saro: [ 92 184 119 120  85]
rokir: [163 150 143 118 196]
lodir: [154 157 143 142 174]
Mefiv: [168 106 172 126 137]
lolo: [106 126 131 123  92]
Bepip: [163 130 147  88 181]
todaz: [125 154  94 139 203]
Konog: [125 133 180 137 151]
danam: [ 92 150 143 139  85]
sosen: [149 143 115 112 122]
len: [163 150 143 118 196] : 5
order: [142 143 154 157 174] : lodir
len: [163 150 143] : 3
find: [ 92 150 143 138  86] : danam
len: [ 92 184 119] : 3
find: [107 125 129 123  91] : lolo

rokir: [131  86 171 144 103 137  93 133  98 131 125 122 143 124 139 125 145 116
 153 168 164 120 159 100 141 105 105 165 128 145 136 113 119 167 103 135]
lodir: [142 138 120 109 145 115 102 161 109 137 133 141 127  98 109 118 123 182
 121 129 171 105 154 155 120 178  84 172 176 132 167 141 118 127 125 113]
danam: [102 143  98 129 115 132 175 116 136  93 122 109 109 148 142 166 118 166
 131  91 123  81  93 142  60 130 126 123  99 141 155  95 124 166 163 114]
vogi: [109  90 118 138 123 132 176 120 102 115 120 133 125 161 155 182 127 171
 142 109 141 105 109 127  84 113 129 141 102 155 164  98 118 178 172 121]
Fekiz: [131  86 171 144 103 137  93 133  98 131 125 122 143 124 139 125 145 116
 153 168 164 123 159 100 141 105 105 165 128 145 136 113 119 121 103 135]
Konog: [109 145 118 138 123 132 176 120 137 115 120 133 125 161 155 182 127 171
 142 109 141 105 109 127  84 113 129 141 102 155 167  98 118 178 172 121]
len: [131  86 171 144 103 137  93 133  98 131 125 122 143 124 139 125 145 116
 153 168 164 123 159 100 141] : 25
find: [144 137 122 109 147 116 102 160 109 136 133 142 127  97 109 120 123 183
 121 129 169 105 155 156 121 179  83 171 176 134 168 141 118 128 125 113] : lodir
order: [167  98 118 178 172 121 109 145 118 138 123 132 176 120 137 115 120 133
 125 161 155 182 127 171 142 109 141 105 109 127  84 113 129 141 102 155] : Konog
find: [130  86 171 145 103 137  93 132  99 131 124 121 143 124 140 125 145 115
 153 167 164 120 159  99 140 105 105 166 129 146 136 113 120 167 102 134] : rokir
order: [135 131  86 171 144 103 137  93 133  98 131 125 122 143 124 139 125 145
 116 153 168 164 123 159 100 141 105 105 165 128 145 136 113 119 121 103] : Fekiz

lodir: [ 67 147 122 143 146 200  55 130]
Fekiz: [203  84 163 117 101  73 199 119]
rokir: [143 199 122  55 147 130 146 128]
lolo: [ 67 143 122  56 200 146 147 130]
order: [ 56  67 122 130 143 146 147 200] : lolo
order: [ 67 200 130  55 146 122 143 147] : lodir
find: [204  84 163 117 101  73 199 119] : Fekiz
len: [203  84 163 117 101  73 199 119] : 8

Fekiz: [123 195 112 142 155 161  97  82 183  73 144 134  71 174  65 111  81 158
  98 184 184 162 165 143 114 179 192 189 140 141 129 164 135 184]
sosen: [ 87  86 191 131 103  81 189 188 159 152 100  76 136 142 187  86 171 137
 177 181  90 171 121 109 170  67 106 147 105 137 161  76 194 157]
rokir: [188  86 137 170 188 191 194 105 109 159 187 171 121 131  76 142 100  87
  81 136 137  76  86 106 103  67 177 147 152  90 181 161 157 171]
lodir: [117  59  85 142 148 127 130 148 186 100 186  79 104 115  90 155 173 109
 197  65 135 148 186 152  95 187 124 159 136 180  78 197 180 118]
Mefiv: [164 117  85 143 132  72 180 103  84 142 129  93 174 111 154 126 194  79
 133 192  74 100 193 113 150 170  98 131 172 106  69 101 148 153]
lolo: [ 89  71 118 182 116  91 129 197 151  60 165 116  89 127 141 194 108 169
 145 161 177 173 113 191 129 109 182  66 157 165  70 149 180 148]
danam: [ 71 150 113 137 162 112 192  99  76 132  65  71 171  95 147  94 119  88
 180 180  77  87 197 136 157  77 173 156 185 117  88  64  70 152]
Bepip: [111 162 179  88  85  87 150 112 112 151 145 163 105 175 115 104 162 185
 181 134  67  68 166 136  81 180 100 121 151 182 101  76 143 134]
Konog: [ 59 132 106 112 176 139  86 174 121 107  82 138 142  73 179  76 157  90
 117  78  91 108 167 170 142  96  86 148 143 141  70 179 156 108]
order: [ 67  76  76  81  86  86  87  90 100 103 105 106 109 121 131 136 137 137
 142 147 152 157 159 161 170 171 171 177 181 187 188 189 191 194] : sosen
find: [ 59 132 106 113 175 139  86 174 122 105  84 138 141  74 177  74 157  90
 117  81  90 107 167 169 142  96  85 149 144 139  70 180 157 108] : Konog

lodir: [212 150  88 176]
Fekiz: [100 128 172  81]
todaz: [130 121 118 148]
len: [212 150  88] : 3
find: [130 121 118 148] : todaz
order: [ 88 150 176 212] : lodir
find: [212 150  88 176] : lodir
find: [100 128 172  81] : Fekiz

lodir: [126 128 125 127 127 130]
danam: [132 129 143 133 124 137]
todaz: [ 89 122 112 166 166 100]
lolo: [115 131 117 171 147 168]
Fekiz: [112  89 166 167 100 122]
saro: [148 148 128 121 150 119]
Bepip: [146 169 110 140 162 164]
len: [148 148 128 121] : 4
find: [ 89 122 112 166 166 101] : todaz
order: [ 89 100 112 122 166 167] : Fekiz
find: [115 132 117 171 147 168] : lolo
order: [115 117 131 147 168 171] : lolo
len: [112  89 166 167] : 4

Bepip: [104  70 214 138]
sosen: [178 147 162  88]
todaz: [177 162 147  88]
order: [ 88 147 162 177] : todaz
len: [177 162 147] : 3
order: [ 88 162 147 178] : sosen

danam: [147 186 209  41  44]
Konog: [137  60  69 201 207]
rokir: [ 69 207 200 137  60]
sosen: [149 192 115 155  77]
lodir: [ 53 165  88 163 115]
vogi: [ 58 137  55 196 124]
saro: [178 169 207  54  72]
Bepip: [ 77 156 149 115 192]
lolo: [ 50 209  83 154  49]
len: [ 53 165  88 163 115] : 5
find: [147 186 210  43  42] : danam
len: [ 58 137  55] : 3
len: [178 169] : 2
find: [ 54 165  88 163 115] : lodir
order: [192 115 155  77 149] : sosen
order: [201 207 137  60  69] : Konog

Konog: [167 150 128 158 159]
danam: [161 145 128 160 148]
Fekiz: [158 172 128 160 178]
saro: [159 150 159 167 128]
lolo: [161 145 155 160 148]
Mefiv: [158 172 128 128 157]
len: [158] : 1
order: [128 167 159 150 159] : saro

Bepip: [133 114 134 129 124 115 121  83 120 118 152  82 105 134 118 139  92 105
 157 118 128 149 117 125 131 143 129 144 130 119 162 125 133 126 112 110
 143  98 129 125 141  95 160 126 136 118 122 129 164 142 108 120 131 121
 111 136  85 123 127 158 107 127 118]
sosen: [143  93 165 126 122 130 155 120 156 185 148 112 163 131 130 148 116 113
 118 138 109 138 131  91 143 158 105 146 186 107 133 120 137  90 103 137
 109 132 131 159 105 113 144 114 116 137 121 109 118 189 126 131 126 113
 158 101  96  98 116 123 132 145 120]
Fekiz: [133 126  98 118 120 122 121 119  92  85 107 149 127 136 157 111 141 129
 143 110 129 129 126 130 114 105 105 125 118 118 123 129 125 152 160 139
 162 118  82 121 134 125 108 120 136 142 144 164 134  83 117 131 115 158
 133 143 125 128 131  95 118 112 127]
Konog: [121 153 107 123 126  98 126 122 109  69 103 143 129 138 138 100 139 100
 140 103 152 106 109 133 129 127 110 133 119 118 119 139 115 144 161 127
 140 123  92 117 148 122 114 120 138 144 152 149 135  83 110 148 132 158
 125 145 131 138 120 103 119 117 126]
lodir: [146  85 155 120 119 135 154 116 142 178 145 119 164 132 144 147 120 119
 120 134 103 145 134  91 135 146  95 143 184 103 132 119 138  98 113 146
 123 131 115 156 103 113 138 109 120 140 123 124 120 178 124 130 117 120
 164 103  92  96 118 110 125 140 118]
find: [143  93 166 127 122 129 155 121 156 186 147 111 162 132 131 147 117 112
 119 138 109 138 131  91 143 159 105 148 186 106 133 119 135  90 103 137
 108 132 131 158 105 113 144 114 116 137 121 108 118 189 127 132 125 112
 158 102  95  98 116 123 132 145 120] : sosen
find: [145  84 156 121 119 136 155 115 143 178 147 118 165 133 144 147 118 117
 120 133 103 145 135  93 135 146  96 142 184 104 132 119 138  99 113 146
 122 130 116 158 102 115 136 108 119 140 121 125 120 178 125 130 117 119
 163 103  93  96 117 109 125 140 118] : lodir
find: [121 154 108 123 126  97 126 121 108  70 103 144 129 138 139 100 140 100
 140 104 151 105 108 136 129 127 111 133 120 117 119 138 115 144 160 128
 138 123  92 117 148 121 113 120 138 144 153 151 134  84 111 149 131 158
 127 144 132 139 119 102 118 118 126] : Konog
len: [133 114 134 129 124 115 121  83 120 118 152  82 105 134 118 139  92 105
 157 118 128 149 117 125 131 143 129 144 130 119 162 125 133 126 112 110
 143  98 129 125 141  95 160 126 136 118 122 129 164 142 108 120 131 121
 111 136  85 123 127] : 59
len: [146  85 155 120 119 135 154 116 142 178 145 119 164] : 13
order: [126 117 122 141 128 127  83 131 134 160 125 125 136 129 105 123 119 112
 121 129 144 125 152 133 157 149 118 121 115  85 162 118  95 134 110 133
 114  82 118 164 107 108 143 127  98 118 139 129 131 129 120 120 143 130
 105 142 125 136  92 118 126 111 158] : Fekiz

Fekiz: [109 171 118 214]
rokir: [104 161 102 116]
Konog: [215 171 109 118]
len: [104 161 102] : 3
order: [109 215 118 171] : Konog
find: [109 171 118 214] : Fekiz

Fekiz: [132 125 128 116 126 129 127 138]
Konog: [121 124 125 125 132 115 129 128]
vogi: [194 177  53 213 186  54 200 180]
todaz: [ 47 174 196  73 202  93 206  87]
find: [123 124 126 125 132 115 129 127] : Konog
len: [121 124 125 125 132 115 129] : 7
len: [ 47 174 196  73 202] : 5
order: [213 186  54 200 180 194 177  53] : vogi
find: [132 123 128 117 126 129 125 140] : Fekiz
find: [ 47 174 196  73 203  94 207  86] : todaz

Bepip: [170 159 171 118  63  76 126  69 149 177 147 155 182  60 103 151  67  92
 110 102  85]
vogi: [170 159 171 118  63  76 126  69 149 177 147 155 182  60 103 151 153  99
 111  93  64]
danam: [194 188 148 196  97  68  75 185 117  60  89 168 142 118 192 152  89 151
 136  83  98]
Mefiv: [170 159 171 118  63  76 126  69 149 177 147 155 182  60 151 182 151  79
 187 114  92]
find: [169 159 170 118  64  76 126  69 149 177 147 154 183  60 103 151 153  99
 111  93  64] : vogi
len: [170 159 171 118  63  76 126  69 149 177 147 155 182  60 103 151 153  99
 111  93  64] : 21

vogi: [ 90 178 126 146]
sosen: [119 171 142 154]
lolo: [162 110 134 152]
Mefiv: [156 173 122 134]
lodir: [200 181 149 196]
Bepip: [ 87 122 126 119]
todaz: [141 107 131 111]
saro: [125 126 126 125]
rokir: [126 125 124 126]
Fekiz: [ 87 122 171 165]
danam: [162 110 147 152]
find: [160 110 148 152] : danam
order: [119 142 154 171] : sosen
len: [119 171 142 154] : 4
order: [165 171 122  87] : Fekiz

lolo: [114 137 100 145  99 102 141 104 128 103  84 112]
Konog: [102 102  55  95 113 112 168 115 141 130  54 115]
vogi: [114 137 100 145  99 102 141 103 119 139 121 133]
Bepip: [102 102  55  95 113 112 168 129 195  84 151 169]
Fekiz: [117 122 125 128 146 131 137 138 142 122 122 133]
rokir: [100 139 102 114 141 133 137 145  99 118 121 103]
todaz: [ 78 133 198  89 203 121 139 197 113 119  93  87]
danam: [143 106 122 122 122 125 146 137 131 117 128 138]
find: [ 78 132 199  88 203 121 140 198 113 118  94  87] : todaz
order: [137 102 118 133 139 141 100 145 103 121 114  99] : rokir
len: [102 102  55  95 113 112 168 115 141 130  54 115] : 12
order: [139 137 145 121 103 141  99 133 114 119 100 102] : vogi

rokir: [173 113 185 197 154  85 165 207  49 149 118 189  77 119 146 159 117 149
  78  58 152  84 147 136 123 133 201 116 163  79 194 180]
sosen: [141 203 114  87 187 162  53  91 151  88 131 110 162  53  99 113  91  55
  86  69  57  80  51 194 112 152  63  88  76 121 108  54]
Fekiz: [149  49 207 119 149 180  85 117 194  77 189 136 158  58 165 113 154 116
 133 147 201 185 123  84 118 197 163 152  79 146 173  78]
danam: [ 94 124  63  82 151 160  93 148  72 143 195  95 206  92 196 102  78 157
  72 154 192 201  77 111  75 140  61 158  57 150 187 181]
vogi: [192  52 146  56 160 201  80  98 148 113  78 148  96 170 111 109 139  79
 151 120 108 201 135 159 155  60 138 171 100 198 110 129]
todaz: [ 94 124  63  82 151 160  93 148  72 143 195  95 206  92 196 102  78 157
  72 154 192 201  77 111 138 130 139 136  58 162  53  50]
lodir: [141 203 114  87 175 162  53  91 151  88 131 110 162  89 202 113  91  55
  86  69  57  80 102 196  64 152  63  88  76 121 108  54]
len: [ 94 124  63  82 151 160  93 148  72 143 195  95 206  92 196 102  78] : 17
order: [180 194  79 163 116 201 133 123 136 147  84 152  58  78 149 117 159 146
 119  77 189 118 149  49 207 165  85 154 197 185 113 173] : rokir

lolo: [191  59 176 139 185]
Fekiz: [105  54  93 109  62]
rokir: [ 60 104 109  62  55]
saro: [109  55  62 105  60]
Bepip: [109  55  63  60 105]
find: [ 58 104 111  64  57] : rokir
order: [109  62 105  60  55] : saro
len: [109  55  63  60] : 4
order: [ 55  60  62 104 109] : rokir
order: [105  60 109  55  62] : saro

rokir: [ 86 199 174 165  97 120]
sosen: [ 86 199 174 165  91 136]
vogi: [199 165 174 120  97  87]
len: [ 86 199 174] : 3
order: [ 97  86 199 174 165 120] : rokir
find: [198 165 174 120  96  88] : vogi
len: [ 86 199] : 2

